<94>: [151  62 142  87  88 148 143 144 123 133 128 124 126 152 115 133 108  73
 138 101 139  86 158]
<87>: [ 87 142 128 158 148 126  88 123 115 108 144  62 101 133 138 151 124  86
 134 152 143 139  73]
<105>: [205 107 104 160  98 171 138 162  82 126 100 129 126 165 167 126 141 109
  99  83 164 130 117]
perm: [152 144 158  62  86 138  87  73 133 126 133 142 148 128 139  88 123 101
 115 143 108 151 124] -> <94>
where: [109] -> <105>, 17
row of <94> -> [151  62 142  87  88 148 143 144 123 133 128 124 126 152 115 133 108  73
 138 101 139  86 158]

<92>: [ 98  94  49  95 117  56]
<88>: [85 87 92 73 50 84]
<10>: [ 95  98  56 118  94  49]
where: [92] -> <88>, 2
perm: [ 49  56  94  95  98 117] -> <92>
row of <10> -> [ 95  98  56 118  94  49]
perm: [87 85 73 92 50 84] -> <88>
perm: [ 49  56  94  95  98 118] -> <10>

<27>: [112  96 145  98 207 115]
<11>: [144  63 127 127 164 123]
<95>: [114 112 145  96  98 207]
<24>: [119  92 148 129 179 149]
<99>: [147  63 161 115 142 155]
<159>: [161 151 195  44 120 125]
<44>: [141  90 145 129 178 134]
perm: [134 178 129 145  90 141] -> <44>
perm: [145  98 207 115 112  96] -> <27>

<90>: [142  96 169 187]
<155>: [135  83 186 187]
<89>: [104 161 178 177]
<124>: [125 135 134 146]
<57>: [186 135 186  83]
<148>: [135  98 178 190]
<60>: [135  83 186 214]
asked: [135  83 186 187] -> <155>
start: [ 83 186 214] -> <60>, 1
step +1: [142  96 169] -> [143  97 170]
step +1: [186] -> [187]
perm: [ 83 135 186 187] -> <155>
asked: [135  83 186 214] -> <60>

<68>: [151 141 112  65]
<71>: [163  64 112  65]
<106>: [141 164 112  65]
step -1: [112] -> [111]
step +1: [163  64 112] -> [164  65 113]
step +1: [141 112] -> [142 113]
row of <106> -> [141 164 112  65]
step -1: [112] -> [111]
perm: [ 65 112  64 163] -> <71>
where: [64] -> <71>, 1

<58>: [147 117 119 123 154]
<61>: [173 116 146  59 124]
<104>: [127 197 152 138 125]
<86>: [122  59  90 111 140]
<73>: [174 110 145  62 155]
<96>: [180 108 118  56 127]
<42>: [173 116  56 118 124]
<77>: [174 110 145  62 115]
<80>: [151  59 109 156  79]
<151>: [168  98 116 160  90]
row of <61> -> [173 116 146  59 124]
where: [152] -> <104>, 2
perm: [ 56 127 180 108 118] -> <96>
start: [118  56] -> <96>, 2
row of <151> -> [168  98 116 160  90]

<79>: [ 84  54 106  81 112  82  80 146  75 151 108 103 166 140  69 126  80 134
 149  82  87  83 143  94 102 134 184  67 174  49  89 115 176  96 128 147
 147 135 144 165 131 223 119  76 131  56 203 126 146 148 119 171 171  98]
<12>: [153 106  93  95 140 180  67 156  53 202 168  34 118 208 191 126 180 127
  76  90 115 106  85 198  75 123  84 100 212  88 108  89 138 122 101  72
  70  85 104 139 127  49  89 101  58  88  94 105 127 161 143 129 113 176]
<110>: [198 168  67  89  76  85 108  75  88 191 140 138 180 127 180 139  95 176
 153 129  84 101  85 115  58 122 208 143  88 101 100  52 123 106  49 202
  89 105 113 161  93  70 156 127 104 126 106  72  90 127  34  94 212 118]
row of <110> -> [198 168  67  89  76  85 108  75  88 191 140 138 180 127 180 139  95 176
 153 129  84 101  85 115  58 122 208 143  88 101 100  52 123 106  49 202
  89 105 113 161  93  70 156 127 104 126 106  72  90 127  34  94 212 118]
step -1: [139 127  49  89] -> [138 126  48  88]
where: [103] -> <79>, 11
perm: [ 34  49  52  58  67  70  72  75  76  84  85  85  88  88  89  89  90  93
  94  95 100 101 101 104 105 106 106 108 113 115 118 122 123 126 127 127
 127 129 138 139 140 143 153 156 161 168 176 180 180 191 198 202 208 212] -> <110>
perm: [ 34  49  53  58  67  70  72  75  76  84  85  85  88  88  89  89  90  93
  94  95 100 101 101 104 105 106 106 108 113 115 118 122 123 126 127 127
 127 129 138 139 140 143 153 156 161 168 176 180 180 191 198 202 208 212] -> <12>

<141>: [135 216 161 127 160 128]
<109>: [194 136 216 157 195 152]
<81>: [ 55  71 123 108 128 129]
<118>: [206 128 166 144 154 121]
<67>: [ 63  91 160 127 128 161]
start: [161 127 160 128] -> <141>, 2
start: [136 216] -> <109>, 1
start: [ 63  91 160 127 128] -> <67>, 0
step +1: [71] -> [72]

<65>: [142 116 153 117]
<45>: [152  42 128 130]
<117>: [152  41 127 142]
perm: [152  41 142 127] -> <117>
where: [41] -> <117>, 1
start: [152  41 127] -> <117>, 0
start: [152  41] -> <117>, 0
where: [128] -> <45>, 2
where: [117] -> <65>, 3

<107>: [ 88 134 128 225 142 135]
<22>: [125 136 152 132  81 124]
<50>: [ 88 143 225 134 135 141]
row of <107> -> [ 88 134 128 225 142 135]
where: [136] -> <22>, 1
perm: [ 88 134 135 141 143 225] -> <50>
step -1: [152 132  81] -> [151 131  80]
perm: [128 225 142 135  88 134] -> <107>
where: [142] -> <107>, 4

<35>: [133 175  96 130 137 127 206  82 139]
<119>: [117 195 134 131 111 135  80 140 189]
<59>: [134  70  65 153 133  88  71 168  81]
where: [80] -> <119>, 6
where: [65] -> <59>, 2
start: [135  80 140] -> <119>, 5
perm: [ 81 134  70  65 153 133  88  71 168] -> <59>
where: [127] -> <35>, 5
where: [131] -> <119>, 3
row of <35> -> [133 175  96 130 137 127 206  82 139]

<76>: [204 161 158 154 126  81 196 170  62 137 204 201 144  81  79  70 112 165]
<133>: [127 188  66 134  99 212 119  93  76 126 149 161  64  97  43 161  90 163]
<55>: [153  58 150  43 113  55 120 103 150 206 118  76 203  42 195  75  51 170]
<135>: [ 99 103  63 111 104 197  99 162 179  43 127 114 163 205  42  61 155 131]
<48>: [ 69  96 145 200  74 136 106 209 200  69 150 190 162  45 190 138  49 139]
<64>: [214 108 103  42 131 129  71 215 123 215 198 110 188 114  53 148  79 190]
step -1: [129  71 215] -> [128  70 214]
step -1: [162] -> [161]
start: [ 66 134  99 212 119  93  76 126 149 161] -> <133>, 2

<211>: [ 95 104 134 140 129 105 121 127 114 111 130 148]
<6>: [141 122 122 154  98 139 133 122 131 128 127 110]
<112>: [112 130 114 126 156 105 115 126 141 105 109 148]
<205>: [126 120 135 135 153 181 170 100 124 106 104 139]
<139>: [136 142 137 109 155 108 122 109 107 139 155 112]
<194>: [129 145 136 126 126  35  53 118  90 140 172 107]
<178>: [144 139 137 124 143 131 121  96 122 131 130 114]
<21>: [ 97 128 110 149 155  70  71 123 167 116 114 203]
<128>: [ 98 115 140 155 150  97 133 122  71  91 120 143]
<20>: [ 95 104 134 140 129 204 121 127 114 111 130 148]
<123>: [150 141 140 139 167 166 161  87  95 106 104 116]
<181>: [139 107 105 155 122 108 109 109 172 117 102 146]
start: [155 122 108 109 109] -> <181>, 3
step +1: [107 139 155] -> [108 140 156]
row of <21> -> [ 97 128 110 149 155  70  71 123 167 116 114 203]
step -1: [131 121  96 122] -> [130 120  95 121]

<15>: [ 93 109 105 118  99]
<40>: [147  96 127  73 151]
<70>: [ 92 118 105 109  99]
<138>: [ 79  60 114 147  98]
<125>: [ 67 126 126 127 120]
<28>: [140 171 110 114 175]
step +1: [109 105] -> [110 106]
asked: [140 171 110 114 175] -> <28>
row of <15> -> [ 93 109 105 118  99]
perm: [ 99 118 105 109  93] -> <15>
start: [126 126] -> <125>, 1
step -1: [147] -> [146]
start: [147  98] -> <138>, 3

<19>: [231 128  75 100]
<63>: [ 66  90  99 194]
<100>: [134 169  51 127]
<66>: [66 90 99 50]
<5>: [134 133 187 127]
row of <63> -> [ 66  90  99 194]
row of <19> -> [231 128  75 100]
where: [194] -> <63>, 3
step +1: [133 187] -> [134 188]
where: [187] -> <5>, 2
where: [169] -> <100>, 1

<16>: [ 37  92 130 112 101]
<8>: [ 78 120 157 102 135]
<17>: [130  92 112 102  37]
row of <17> -> [130  92 112 102  37]
perm: [102  37 130  92 112] -> <17>
perm: [ 37  92 101 112 130] -> <16>
row of <16> -> [ 37  92 130 112 101]

<163>: [135 103 166 132 144 212 113 146 136 115 129]
<136>: [130 126 132 125 125 122 131 135 132 119 128]
<157>: [130 129 130 125 122 118 132 132 131 121 128]
<134>: [126 123 137 120 119 124 132 133 133 114 124]
<158>: [132 126 125 127 117 137 129 137 130 111 127]
<129>: [125 127  76 122 145 127 130 115 129 148 124]
<143>: [117 125 116 127 139 130 126 119 127 135 120]
<137>: [138 131 117 124 124 141 130 129 130 131 134]
step +1: [138 131 117] -> [139 132 118]
step -1: [130 125 122] -> [129 124 121]
step +1: [132 119] -> [133 120]
start: [132 125 125] -> <136>, 2
start: [127 130 115] -> <129>, 5
step +1: [141 130 129] -> [142 131 130]

<34>: [105  71 120 120 154 171 104 129 137 133 115 138 129 102 138 134 162 155
 153 124 119 119 129 121 128 139 123 118 153]
<102>: [101 149 175  72 162 114 206 173 185 132 133 156 147 125 107 136 142 113
  87 124 148 166 182 116  85 164  82 145 142]
<36>: [ 85 206  87 173 116 113 132 162  72 142 147 107 185 136 174 148 133  82
 149 164 145 101 166 124 125 182 156 114 142]
<52>: [111 114 171 137 109 144 146  82 122 117 123 144  87 139 111  99 150 141
 134 127 150 140 131 126 131 162 136 180 127]
step +1: [109] -> [110]
perm: [ 72  82  85  87 101 107 113 114 116 124 125 132 133 136 142 142 145 147
 148 149 156 162 164 166 173 174 182 185 206] -> <36>

<38>: [106 149 112 134  56 145 129  92]
<150>: [ 91 134 145 129 106 149  56 112]
<85>: [132 102 181 130 130  91 189 103]
<111>: [ 91 134 145 129 124  69 113 190]
<169>: [145  82  80  89 168  67 177  68]
<74>: [187 115  62  96  54 174  91 124]
<162>: [ 62  96 187 115  64  54 143 177]
perm: [ 54  62  64  96 115 143 177 187] -> <162>
row of <169> -> [145  82  80  89 168  67 177  68]
start: [187 115  62  96] -> <74>, 0
asked: [145  82  80  89 168  67 177  68] -> <169>
perm: [145 129 106 149  56 112  91 134] -> <150>
row of <150> -> [ 91 134 145 129 106 149  56 112]

<26>: [118 219  78 126]
<82>: [ 78 220 126 110]
<14>: [110 218  78 126]
perm: [126  78 218 110] -> <14>
where: [218] -> <14>, 1
where: [118] -> <26>, 0

